Here is a tiny trained network, its code and every weight. The questions are about switching its units off for an input and a class, where a switched-off unit gives its printed mean instead of its output.

import numpy as np


def w(rows, s, z=0):
    codes = np.array(rows[::2]) - 128.0
    scale = np.full(codes.shape[1], s)
    scale[-1] = z or s
    return codes * scale


def norm(h):
    return h / np.sqrt((h * h).mean(-1, keepdims=True) + 1e-5)


def f(y):
    return y / 2 * (1 + np.tanh(0.7978845608 * (y + 0.044715 * y**3)))


def log_softmax(a):
    a = a - a.max(-1, keepdims=True)
    return a - np.log(np.exp(a).sum(-1, keepdims=True))


def net(x, mask):
    res = np.array(x, float).reshape(1, 4) / 4 @ E
    u = 0
    for l in range(3):
        y = f(norm(res) @ A[l][:, :-1].T + A[l][:, -1])
        res = res + np.where(mask[u : u + 7], y, B[l][:, -1]) @ B[l][:, :-1]
        u += 7
    return log_softmax(norm(res)[-1] @ U[:, :-1].T + U[:, -1])


A, B = {}, {}
E = w([
[84,36,2],'x0',
[186,228,40],'x1',
[127,130,128],'x2',
[195,21,127],'x3',
],0.005)
A[0] = w([
[64,197,31,171],'0.n1',
[183,185,44,183],'0.n2',
[119,97,59,1],'0.n3',
[74,102,180,29],'0.n4',
[213,166,95,81],'0.n5',
[2,72,36,183],'0.n6',
[95,190,168,97],'0.n7',
],0.0095,0.0036)
B[0] = w([
[41,104,169,221],'0.n1',
[80,208,81,236],'0.n2',
[151,148,93,138],'0.n3',
[74,162,120,132],'0.n4',
[254,155,61,170],'0.n5',
[72,94,218,254],'0.n6',
[167,142,133,155],'0.n7',
],0.0082,0.0052)
A[1] = w([
[149,169,140,70],'1.n1',
[110,125,165,92],'1.n2',
[152,153,95,20],'1.n3',
[139,101,177,92],'1.n4',
[153,160,157,212],'1.n5',
[106,107,3,7],'1.n6',
[136,142,164,181],'1.n7',
],0.019,0.0017)
B[1] = w([
[126,61,90,193],'1.n1',
[142,115,151,213],'1.n2',
[180,124,117,179],'1.n3',
[151,99,94,231],'1.n4',
[91,123,89,219],'1.n5',
[141,183,248,255],'1.n6',
[103,112,142,197],'1.n7',
],0.011,0.0039)
A[2] = w([
[160,242,43,195],'2.n1',
[1,70,46,96],'2.n2',
[144,182,93,54],'2.n3',
[252,153,206,253],'2.n4',
[33,151,209,193],'2.n5',
[39,101,17,74],'2.n6',
[58,233,126,176],'2.n7',
],0.0088,0.0035)
B[2] = w([
[2,86,101,211],'2.n1',
[148,185,136,174],'2.n2',
[94,108,152,130],'2.n3',
[192,128,8,204],'2.n4',
[240,208,85,253],'2.n5',
[161,136,156,136],'2.n6',
[123,19,126,205],'2.n7',
],0.0085,0.0065)
U = w([
[198,195,151,254],'0',
[188,37,127,77],'1',
[17,114,96,141],'2',
[150,136,20,51],'3',
[73,124,254,102],'4',
[98,15,165,93],'5',
[42,205,157,85],'6',
],0.018,0.0036)

Each question gives the input, the list of numbers given to net, and the class t.
The units are the neurons (one row each of A and B). Each row of codes is followed by its name. A weight is (code - 128) times the scale printed after its matrix; where a second scale follows, it is the last column's (A, B and U).
mask holds one flag per neuron, layer by layer. A switched-off neuron (its flag False) gives its mean, the last column of its row in B, instead of its output. The means were averaged over made-up inputs and are rounded, as every weight is.
A unit's drop is (log p(t) with every unit on - log p(t) with that unit switched off) / (log p(t) with every unit on - log p(t) with every unit switched off).
The circuit of an input: a set's keep is (log p(t) with only the set's units on - log p(t) with every unit switched off) / (log p(t) with every unit on - log p(t) with every unit switched off). Starting from the 12 units with the biggest drops (on a tie, the unit counted first), units are removed one at a time, each time the one whose removal leaves the highest keep (on an exact tie, the one counted first), for as long as the keep stays at least 0.8.
circuit, biggest first: the units of the circuit, biggest drop first
unit that matters most: the unit with the biggest drop
top k neurons: the k neurons with the biggest drops, biggest first
k most important neurons of layer l: the k neurons of layer l with the biggest drops, biggest first
input [4,0,-5,-5], class 4: circuit, biggest first	0.n6
input [-5,-4,5,3], class 1: top 3 neurons	0.n2, 1.n4, 1.n6
input [8,-4,-3,-6], class 4: circuit, biggest first	0.n6, 2.n1
input [4,2,-1,-1], class 6: circuit, biggest first	0.n1, 2.n5, 2.n4
input [2,-6,2,-5], class 4: top 2 neurons	0.n6, 2.n4
input [0,3,-3,-2], class 2: 3 most important neurons of layer 2	2.n7, 2.n1, 2.n2
input [-8,-4,5,6], class 1: circuit, biggest first	1.n4, 1.n6
input [-4,3,0,1], class 3: 2 most important neurons of layer 0	0.n5, 0.n6
input [-1,-5,8,1], class 1: 3 most important neurons of layer 1	1.n4, 1.n6, 1.n2
input [1,0,-5,0], class 4: 2 most important neurons of layer 0	0.n6, 0.n5
input [-6,-7,6,1], class 1: 2 most important neurons of layer 0	0.n2, 0.n1
input [-7,8,6,1], class 3: top 3 neurons	0.n5, 0.n6, 1.n3
input [1,-5,-3,-5], class 4: top 4 neurons	0.n6, 2.n4, 0.n5, 0.n2
input [-1,-8,2,3], class 1: top 2 neurons	2.n1, 0.n1
input [-4,0,-3,2], class 1: top 3 neurons	0.n2, 2.n5, 2.n1
input [-6,-8,-6,-8], class 0: unit that matters most	2.n5
input [3,3,-4,-1], class 6: 3 most important neurons of layer 2	2.n4, 2.n5, 2.n7
input [3,0,4,3], class 5: top 4 neurons	0.n6, 0.n2, 1.n6, 2.n5
input [-7,2,-3,-6], class 2: top 3 neurons	0.n6, 1.n6, 1.n5
input [-5,-3,4,5], class 1: circuit, biggest first	1.n4
input [-7,-4,-1,1], class 1: 4 most important neurons of layer 0	0.n2, 0.n1, 0.n6, 0.n7
input [-7,3,-3,-7], class 2: top 2 neurons	0.n6, 2.n7
input [-3,-1,1,-8], class 0: top 4 neurons	2.n5, 0.n2, 2.n1, 2.n4
